How the elements are linked:
κ: z974->z262, z696->z756, z743->z172, z644->z933, z833->z401, z901->z527, z308->z560, z980->z647, z211->z301, z488->z225, z524->z443, z815->z144, z838->z947, z363->z413, z536->z796, z111->z505, z410->z455, z41->z230, z492->z989, z830->z76, z581->z402, z426->z424, z144->z974, z411->z926, z988->z696, z294->z795, z879->z74, z736->z891, z933->z157, z74->z815, z657->z699, z665->z426, z635->z687, z891->z410, z652->z204, z504->z763, z848->z961, z538->z848, z647->z818, z723->z24, z646->z355, z424->z468, z527->z652, z687->z492, z16->z235, z369->z665, z262->z625, z468->z411, z505->z406, z457->z581, z859->z111, z965->z41, z818->z713, z399->z538, z796->z912, z953->z308, z24->z953, z940->z294, z225->z30, z443->z980, z679->z237, z855->z16, z406->z440, z795->z487, z692->z670, z656->z187, z401->z894, z409->z103, z576->z536, z136->z736, z402->z644, z325->z635, z560->z211, z487->z830, z495->z723, z812->z361, z894->z495, z30->z812, z172->z399, z713->z646, z187->z833, z947->z79, z157->z838, z237->z488, z301->z524, z926->z288, z381->z657, z763->z875, z235->z944, z989->z576, z455->z965, z756->z679, z875->z363, z288->z692, z230->z523, z413->z136, z961->z457, z699->z940, z523->z369, z204->z444, z103->z901, z79->z855, z912->z504, z444->z879, z625->z988, z361->z325, z76->z853, z355->z409, z440->z656, z944->z859, z853->z743, z670->z381
δ: z974->z988, z696->z237, z743->z538, z644->z838, z833->z495, z901->z204, z308->z301, z980->z713, z211->z443, z488->z812, z524->z647, z815->z262, z838->z855, z363->z736, z536->z504, z111->z440, z410->z41, z41->z369, z492->z536, z830->z743, z581->z933, z426->z411, z144->z625, z411->z692, z988->z679, z294->z830, z879->z144, z736->z455, z933->z947, z74->z974, z657->z294, z665->z468, z635->z989, z891->z965, z652->z879, z504->z363, z848->z581, z538->z457, z647->z646, z723->z308, z646->z103, z424->z926, z527->z444, z687->z576, z16->z859, z369->z424, z262->z696, z468->z288, z505->z656, z457->z644, z859->z406, z965->z523, z818->z355, z399->z961, z796->z763, z953->z211, z24->z560, z940->z487, z225->z361, z443->z818, z679->z225, z855->z944, z406->z187, z795->z76, z692->z657, z656->z401, z401->z723, z409->z527, z576->z912, z136->z410, z402->z157, z325->z492, z560->z524, z487->z853, z495->z953, z812->z635, z894->z24, z30->z325, z172->z848, z713->z409, z187->z894, z947->z16, z157->z79, z237->z30, z301->z980, z926->z670, z381->z940, z763->z413, z235->z111, z989->z796, z455->z230, z756->z488, z875->z136, z288->z381, z230->z665, z413->z891, z961->z402, z699->z795, z523->z426, z204->z74, z103->z652, z79->z235, z912->z875, z444->z815, z625->z756, z361->z687, z76->z172, z355->z901, z440->z833, z944->z505, z853->z399, z670->z699
ω: z974->z879, z696->z974, z743->z487, z644->z961, z833->z406, z901->z646, z308->z495, z980->z211, z211->z24, z488->z696, z524->z308, z815->z204, z838->z402, z363->z912, z536->z687, z111->z16, z410->z413, z41->z891, z492->z361, z830->z940, z581->z538, z426->z230, z144->z444, z411->z665, z988->z144, z294->z381, z879->z527, z736->z875, z933->z457, z74->z652, z657->z288, z665->z41, z635->z30, z891->z363, z652->z409, z504->z576, z848->z743, z538->z853, z647->z301, z723->z833, z646->z980, z424->z523, z527->z355, z687->z812, z16->z838, z369->z965, z262->z74, z468->z369, z505->z235, z457->z399, z859->z855, z965->z736, z818->z524, z399->z76, z796->z492, z953->z894, z24->z401, z940->z670, z225->z756, z443->z560, z679->z625, z855->z157, z406->z944, z795->z657, z692->z468, z656->z111, z401->z440, z409->z818, z576->z635, z136->z763, z402->z848, z325->z225, z560->z723, z487->z699, z495->z187, z812->z237, z894->z656, z30->z679, z172->z830, z713->z443, z187->z505, z947->z644, z157->z581, z237->z988, z301->z953, z926->z426, z381->z926, z763->z536, z235->z947, z989->z325, z455->z136, z756->z262, z875->z796, z288->z424, z230->z410, z413->z504, z961->z172, z699->z692, z523->z455, z204->z103, z103->z713, z79->z933, z912->z989, z444->z901, z625->z815, z361->z488, z76->z294, z355->z647, z440->z859, z944->z79, z853->z795, z670->z411
ζ: z974->z696, z696->z488, z743->z848, z644->z947, z833->z723, z901->z444, z308->z524, z980->z646, z211->z980, z488->z361, z524->z818, z815->z625, z838->z16, z363->z891, z536->z763, z111->z656, z410->z230, z41->z665, z492->z796, z830->z172, z581->z157, z426->z926, z144->z988, z411->z670, z988->z237, z294->z76, z879->z974, z736->z965, z933->z79, z74->z262, z657->z795, z665->z411, z635->z576, z891->z41, z652->z74, z504->z413, z848->z402, z538->z581, z647->z355, z723->z560, z646->z901, z424->z288, z527->z879, z687->z536, z16->z111, z369->z468, z262->z756, z468->z692, z505->z187, z457->z933, z859->z440, z965->z369, z818->z409, z399->z457, z796->z875, z953->z301, z24->z211, z940->z830, z225->z325, z443->z713, z679->z30, z855->z859, z406->z833, z795->z853, z692->z699, z656->z894, z401->z24, z409->z652, z576->z504, z136->z455, z402->z838, z325->z989, z560->z443, z487->z743, z495->z308, z812->z687, z894->z953, z30->z635, z172->z961, z713->z103, z187->z495, z947->z235, z157->z855, z237->z812, z301->z647, z926->z381, z381->z294, z763->z136, z235->z505, z989->z912, z455->z523, z756->z225, z875->z736, z288->z657, z230->z426, z413->z410, z961->z644, z699->z487, z523->z424, z204->z815, z103->z204, z79->z944, z912->z363, z444->z144, z625->z679, z361->z492, z76->z399, z355->z527, z440->z401, z944->z406, z853->z538, z670->z940
η: z974->z527, z696->z879, z743->z699, z644->z172, z833->z944, z901->z980, z308->z187, z980->z24, z211->z401, z488->z974, z524->z495, z815->z103, z838->z848, z363->z989, z536->z812, z111->z838, z410->z504, z41->z363, z492->z488, z830->z670, z581->z853, z426->z410, z144->z901, z411->z41, z988->z444, z294->z926, z879->z355, z736->z796, z933->z399, z74->z409, z657->z424, z665->z891, z635->z679, z891->z912, z652->z818, z504->z635, z848->z487, z538->z795, z647->z953, z723->z406, z646->z211, z424->z455, z527->z647, z687->z237, z16->z402, z369->z736, z262->z652, z468->z965, z505->z947, z457->z76, z859->z157, z965->z875, z818->z308, z399->z294, z796->z361, z953->z656, z24->z440, z940->z411, z225->z262, z443->z723, z679->z815, z855->z581, z406->z79, z795->z288, z692->z369, z656->z16, z401->z859, z409->z524, z576->z30, z136->z536, z402->z743, z325->z756, z560->z833, z487->z692, z495->z505, z812->z988, z894->z111, z30->z625, z172->z940, z713->z560, z187->z235, z947->z961, z157->z538, z237->z144, z301->z894, z926->z230, z381->z426, z763->z687, z235->z644, z989->z225, z455->z763, z756->z74, z875->z492, z288->z523, z230->z413, z413->z576, z961->z830, z699->z468, z523->z136, z204->z713, z103->z443, z79->z457, z912->z325, z444->z646, z625->z204, z361->z696, z76->z381, z355->z301, z440->z855, z944->z933, z853->z657, z670->z665
χ: z974->z225, z696->z325, z743->z644, z644->z944, z833->z211, z901->z974, z308->z713, z980->z527, z211->z355, z488->z989, z524->z103, z815->z237, z838->z505, z363->z230, z536->z736, z111->z495, z410->z424, z41->z926, z492->z363, z830->z457, z581->z16, z426->z657, z144->z488, z411->z294, z988->z361, z294->z538, z879->z756, z736->z665, z933->z859, z74->z679, z657->z743, z665->z381, z635->z763, z891->z426, z652->z625, z504->z455, z848->z947, z538->z838, z647->z652, z723->z980, z646->z879, z424->z699, z527->z262, z687->z875, z16->z187, z369->z670, z262->z30, z468->z940, z505->z723, z457->z855, z859->z894, z965->z411, z818->z204, z399->z157, z796->z891, z953->z818, z24->z647, z940->z399, z225->z576, z443->z901, z679->z687, z855->z656, z406->z24, z795->z848, z692->z830, z656->z308, z401->z301, z409->z815, z576->z136, z136->z369, z402->z235, z325->z504, z560->z646, z487->z961, z495->z443, z812->z796, z894->z524, z30->z536, z172->z933, z713->z444, z187->z560, z947->z406, z157->z111, z237->z492, z301->z409, z926->z795, z381->z853, z763->z965, z235->z833, z989->z413, z455->z468, z756->z635, z875->z41, z288->z487, z230->z288, z413->z523, z961->z79, z699->z172, z523->z692, z204->z988, z103->z144, z79->z440, z912->z410, z444->z696, z625->z812, z361->z912, z76->z581, z355->z74, z440->z953, z944->z401, z853->z402, z670->z76

In the rows, 44 means zero.

The rows follow the links: the fewer symbols apart two elements are, the more alike their rows tend to be.

Each row is also shifted at random along 11 hidden directions that mean nothing.

Some elements, each with a row of numbers:
z455: 50 43 34 45 53 43 60 38 32 22 33 39 35 64 51 32 46 39 41 50 40 50 42 53 41 39 35 54 51 55 35 37 49 43 37 53 61 49 23 31 52 51 37 30 60 52 44 59 41 46 35 49
z961: 49 37 56 51 61 46 34 40 47 50 42 47 38 29 40 52 34 58 64 35 50 22 41 41 56 42 55 40 47 47 43 43 21 56 46 31 16 42 76 55 43 36 57 46 48 52 40 44 43 42 44 49
z211: 45 41 39 55 47 54 38 32 35 58 52 36 41 54 42 50 45 61 32 33 41 51 49 45 49 61 39 42 46 44 47 61 35 54 50 53 45 48 37 46 40 48 43 50 47 42 22 34 40 51 43 36
z692: 68 37 34 41 29 44 55 50 30 32 46 46 47 47 41 53 42 28 34 56 42 53 58 43 21 28 59 49 39 57 64 29 66 40 46 47 70 45 43 33 42 43 36 38 35 44 66 47 51 61 52 39
z424: 53 50 37 49 55 60 45 52 34 43 31 38 37 24 51 51 37 42 62 49 42 40 50 47 43 42 53 45 62 51 45 50 41 53 43 41 41 47 70 41 50 36 49 38 42 54 59 54 41 48 44 43
z505: 33 48 49 47 34 44 56 37 55 66 41 46 39 42 58 50 40 63 27 41 46 43 31 63 42 37 48 40 46 58 41 34 31 48 36 45 49 55 17 49 40 48 29 45 67 42 48 45 33 34 36 49
z172: 26 33 35 49 48 60 36 24 24 34 40 48 41 50 36 43 36 51 40 40 48 38 56 47 32 46 44 37 40 48 51 51 56 57 53 40 41 30 49 39 42 46 51 47 34 47 43 59 49 64 49 50
z230: 43 37 39 38 32 31 57 41 46 41 52 48 46 54 51 35 45 23 42 68 47 46 47 48 42 33 41 58 42 42 40 30 58 29 45 48 67 38 24 30 51 50 46 36 46 46 55 33 54 36 46 30
z647: 52 48 42 48 39 37 51 63 31 31 39 41 41 37 59 65 47 50 44 45 47 48 38 50 42 30 56 49 66 63 47 50 51 46 24 55 47 40 60 45 52 48 29 27 57 37 52 65 43 38 31 43
z795: 73 45 46 47 34 30 37 54 52 42 63 47 44 53 40 58 34 44 57 46 55 42 42 30 50 34 33 48 41 48 52 58 41 25 41 41 34 34 56 35 41 49 38 46 30 52 30 49 54 43 48 41
z523: 7 61 53 44 49 52 34 38 60 47 26 51 48 35 44 33 43 31 30 52 40 40 38 62 36 43 35 43 46 42 30 39 45 44 54 52 44 43 41 38 50 43 51 52 51 48 33 50 36 31 33 47
z656: 19 41 43 48 51 42 43 56 53 31 37 50 38 49 38 40 50 37 32 42 42 51 37 48 35 57 45 45 38 45 45 23 41 46 44 47 52 64 48 47 32 40 32 51 48 46 44 34 37 53 44 50
z699: 60 45 59 49 59 30 40 64 61 33 39 43 37 37 38 43 43 29 70 56 49 38 35 36 49 48 49 43 40 40 42 34 39 30 40 34 38 46 66 46 41 36 42 43 33 55 52 31 43 38 39 43
z111: 34 51 44 42 30 29 38 70 66 38 49 59 45 48 49 53 43 39 31 41 47 49 30 50 39 33 37 49 44 53 48 30 40 32 34 53 42 56 53 40 35 48 24 53 52 42 32 54 44 38 41 50
z940: 73 47 40 43 34 51 49 41 47 46 44 48 41 26 44 54 31 46 44 41 49 39 53 41 38 25 47 45 51 49 50 38 37 38 48 44 37 48 52 42 46 40 38 46 36 51 56 62 48 53 55 45
z912: 76 41 47 37 51 39 48 31 45 37 47 42 52 56 28 30 52 41 37 37 32 51 51 28 44 44 41 48 21 37 52 35 46 46 59 38 53 56 31 48 34 41 51 48 40 45 37 39 37 49 54 50
z743: 29 43 45 46 37 46 42 43 44 39 43 51 43 48 44 43 37 38 49 55 55 37 37 49 37 46 40 38 41 42 38 49 58 39 44 37 46 25 39 37 45 47 44 43 36 44 49 42 53 41 40 44
z670: 67 60 54 51 57 67 34 31 56 57 27 39 46 38 26 31 42 41 30 35 33 45 44 49 31 63 39 28 29 32 40 44 38 50 67 43 45 54 33 49 35 36 48 62 34 48 33 33 29 48 41 49
z325: 54 52 60 29 35 21 41 62 64 48 50 53 62 33 44 45 50 30 49 49 42 37 34 35 50 25 51 50 36 39 44 32 45 34 42 39 38 42 57 49 46 40 53 43 48 35 45 40 46 21 43 45
z488: 74 51 54 39 43 48 56 57 36 62 47 35 55 28 46 53 43 49 68 46 45 35 34 33 52 50 62 39 47 38 38 61 41 54 41 22 40 35 51 53 51 34 60 29 47 34 61 18 44 26 43 41
z818: 36 37 36 46 37 48 41 38 35 53 50 40 42 36 50 51 47 49 38 43 43 50 59 45 46 43 48 45 53 44 52 50 46 45 43 55 44 43 47 46 47 47 41 46 38 40 48 47 47 53 50 33
z301: 55 53 47 50 40 45 39 55 46 42 45 47 48 43 41 53 49 42 30 39 44 50 37 43 40 52 44 45 47 43 44 50 46 47 47 53 48 47 53 47 40 44 38 47 48 36 31 36 42 38 39 39
z361: 69 35 45 36 54 28 46 44 36 34 48 39 46 49 48 40 50 47 59 38 38 40 48 34 59 28 49 52 44 47 47 39 40 45 33 42 36 44 53 48 49 45 52 33 51 43 45 57 46 40 44 48
z363: 45 51 48 45 51 42 47 41 42 43 46 35 48 65 38 41 45 50 43 44 39 52 37 40 45 52 34 44 33 50 45 59 43 45 47 38 54 45 27 38 41 47 46 40 50 50 26 40 33 40 37 51
z953: 20 26 34 45 45 41 55 52 36 22 40 51 37 44 41 42 53 25 29 52 43 51 53 47 30 48 60 55 46 46 49 9 51 48 44 54 66 63 52 44 41 39 36 40 48 42 66 27 49 62 53 37
z79: 53 36 43 51 53 37 39 49 49 57 51 39 34 61 48 43 43 55 48 36 40 44 39 51 52 51 44 41 37 50 48 34 26 45 34 46 42 56 38 45 34 47 36 50 55 48 32 32 40 47 38 46
z30: 20 52 46 35 36 46 35 45 45 59 46 43 59 51 40 43 46 43 30 39 35 46 44 51 36 43 44 39 36 43 46 47 44 47 45 49 45 41 33 40 48 46 52 49 49 35 31 41 42 42 40 49
z944: 14 44 27 45 48 58 32 52 49 43 38 48 34 38 51 30 45 38 49 43 43 48 45 53 44 61 30 37 48 32 39 42 51 46 43 44 38 49 51 45 34 43 39 58 32 46 48 49 46 52 50 45
z855: 56 42 47 42 35 45 51 43 47 51 40 52 47 35 54 40 46 44 42 51 47 38 35 53 39 38 54 38 39 42 41 34 61 52 44 32 53 38 35 52 36 43 44 43 48 34 65 39 44 32 43 43
z235: 58 40 29 42 27 37 46 65 43 36 55 52 44 57 49 49 45 36 38 46 45 54 40 45 35 39 42 47 41 50 54 35 60 39 35 46 57 48 43 37 32 48 28 46 42 38 49 46 52 49 49 43
z406: 71 40 46 47 29 37 45 54 46 50 64 51 53 48 32 69 40 56 28 32 46 51 44 29 37 38 56 49 30 58 70 42 36 49 52 39 48 59 58 48 25 41 35 51 46 42 33 35 41 52 57 46
z468: 54 43 51 50 43 39 46 43 30 50 46 36 48 57 45 61 41 50 41 53 41 46 46 50 34 33 59 45 39 67 61 51 50 49 42 44 60 36 42 35 45 48 45 34 53 48 39 44 37 43 32 43

Where do the symbols, taken in turn from left to right, take each start?
Answers are names.
43 39 35 35 46 48 44 33 34 51 46 37 48 51 46 25 50 40 51 45 36 46 52 43 50 52 39 41 38 29 39 47 53 46 45 41 47 37 25 44 48 46 57 44 38 38 49 36 48 45 48 40
δ ω ζ κ κ κ χ δ κ: z410
61 46 41 47 43 39 38 54 44 41 49 41 43 52 41 48 41 33 49 52 42 50 49 41 39 42 41 47 40 47 54 45 49 33 44 48 51 43 51 33 41 45 40 46 33 51 39 43 47 49 43 39
ζ κ κ χ κ ζ ω δ: z457
76 47 43 44 52 45 57 40 32 23 39 41 46 52 41 36 48 39 53 51 44 46 38 33 45 47 39 49 41 43 38 56 61 49 51 32 58 37 39 40 43 44 52 30 44 47 47 45 41 36 43 46
χ η η κ χ ω δ: z455
66 43 39 37 43 45 65 35 44 43 42 39 44 51 44 28 48 37 43 50 39 51 44 39 43 47 40 49 36 38 38 34 47 40 49 37 63 55 12 42 44 43 45 38 47 47 58 32 41 43 51 44
χ χ δ ω η ω κ: z410
33 44 60 51 47 35 42 42 48 43 43 47 47 43 47 45 53 44 43 53 50 41 30 45 50 53 47 43 42 39 36 53 56 49 47 40 49 30 45 51 41 46 49 40 49 35 39 28 40 23 33 35
δ ω ζ χ ω ζ ω: z713
67 56 35 43 28 53 44 59 48 60 51 44 44 24 52 63 30 41 51 48 47 43 51 43 43 28 45 50 62 51 51 52 34 36 43 48 38 48 63 35 50 41 40 45 39 52 49 53 50 44 52 36
ω κ δ χ ζ η δ χ: z399
38 35 48 53 48 34 53 44 46 45 49 41 35 57 49 45 48 53 47 48 49 46 33 44 52 56 44 46 40 47 42 43 41 45 39 38 52 48 32 48 37 47 37 39 54 45 42 26 39 38 39 41
ζ κ η η κ κ δ χ ζ: z308
49 44 55 40 29 24 40 52 69 49 58 61 45 35 49 53 32 39 55 51 61 26 34 41 56 21 40 52 48 43 38 35 32 24 39 41 24 33 58 41 49 46 43 46 45 47 41 46 59 26 46 39
ω δ ζ κ η χ χ: z16
41 40 32 49 65 44 30 61 43 9 33 49 32 53 40 31 52 36 50 34 39 52 41 42 43 58 32 43 43 41 45 35 52 48 39 47 38 57 69 46 28 43 34 52 37 48 37 61 41 57 44 55
κ η δ η χ δ ω δ χ: z401
59 53 50 48 54 58 32 37 53 53 35 42 45 33 32 41 40 40 38 38 35 42 52 45 37 48 45 39 38 40 48 40 33 48 61 47 39 55 54 46 40 36 50 58 37 52 35 43 35 50 46 45
δ δ ω κ ζ ω χ δ χ: z933
27 47 50 52 52 40 28 54 47 40 44 44 45 46 39 48 52 40 40 43 43 49 41 43 46 60 43 43 44 39 45 52 47 47 46 51 42 43 62 47 39 44 45 49 41 40 27 33 41 40 37 37
η η χ κ η δ δ: z495
58 40 54 46 46 41 33 50 47 39 44 56 54 47 29 46 46 36 38 41 43 37 39 41 32 46 57 39 24 42 53 31 54 55 55 35 46 41 61 49 30 38 53 52 42 36 39 28 45 43 44 47
κ κ ζ χ κ δ κ: z495
70 54 60 50 47 30 43 58 53 38 42 43 47 44 47 44 56 38 47 50 47 46 24 41 51 54 43 42 44 35 32 53 55 40 39 45 49 35 44 51 42 46 41 38 47 32 38 30 41 19 28 35
κ δ η χ χ ω κ η ζ: z103
14 31 41 43 46 47 46 31 46 64 48 41 37 28 52 37 40 33 60 66 45 36 61 49 52 43 52 50 47 36 43 32 40 40 51 40 49 43 45 41 52 39 61 45 36 56 65 24 49 46 55 25
δ χ ω δ η χ ζ ζ: z172
62 39 50 47 50 45 46 19 46 49 39 40 38 45 41 32 43 45 45 49 43 40 50 47 44 42 42 38 34 39 43 38 48 40 53 40 48 39 23 46 42 46 46 47 36 50 50 45 41 46 44 41
ζ κ χ δ η χ ζ χ κ η ω: z157
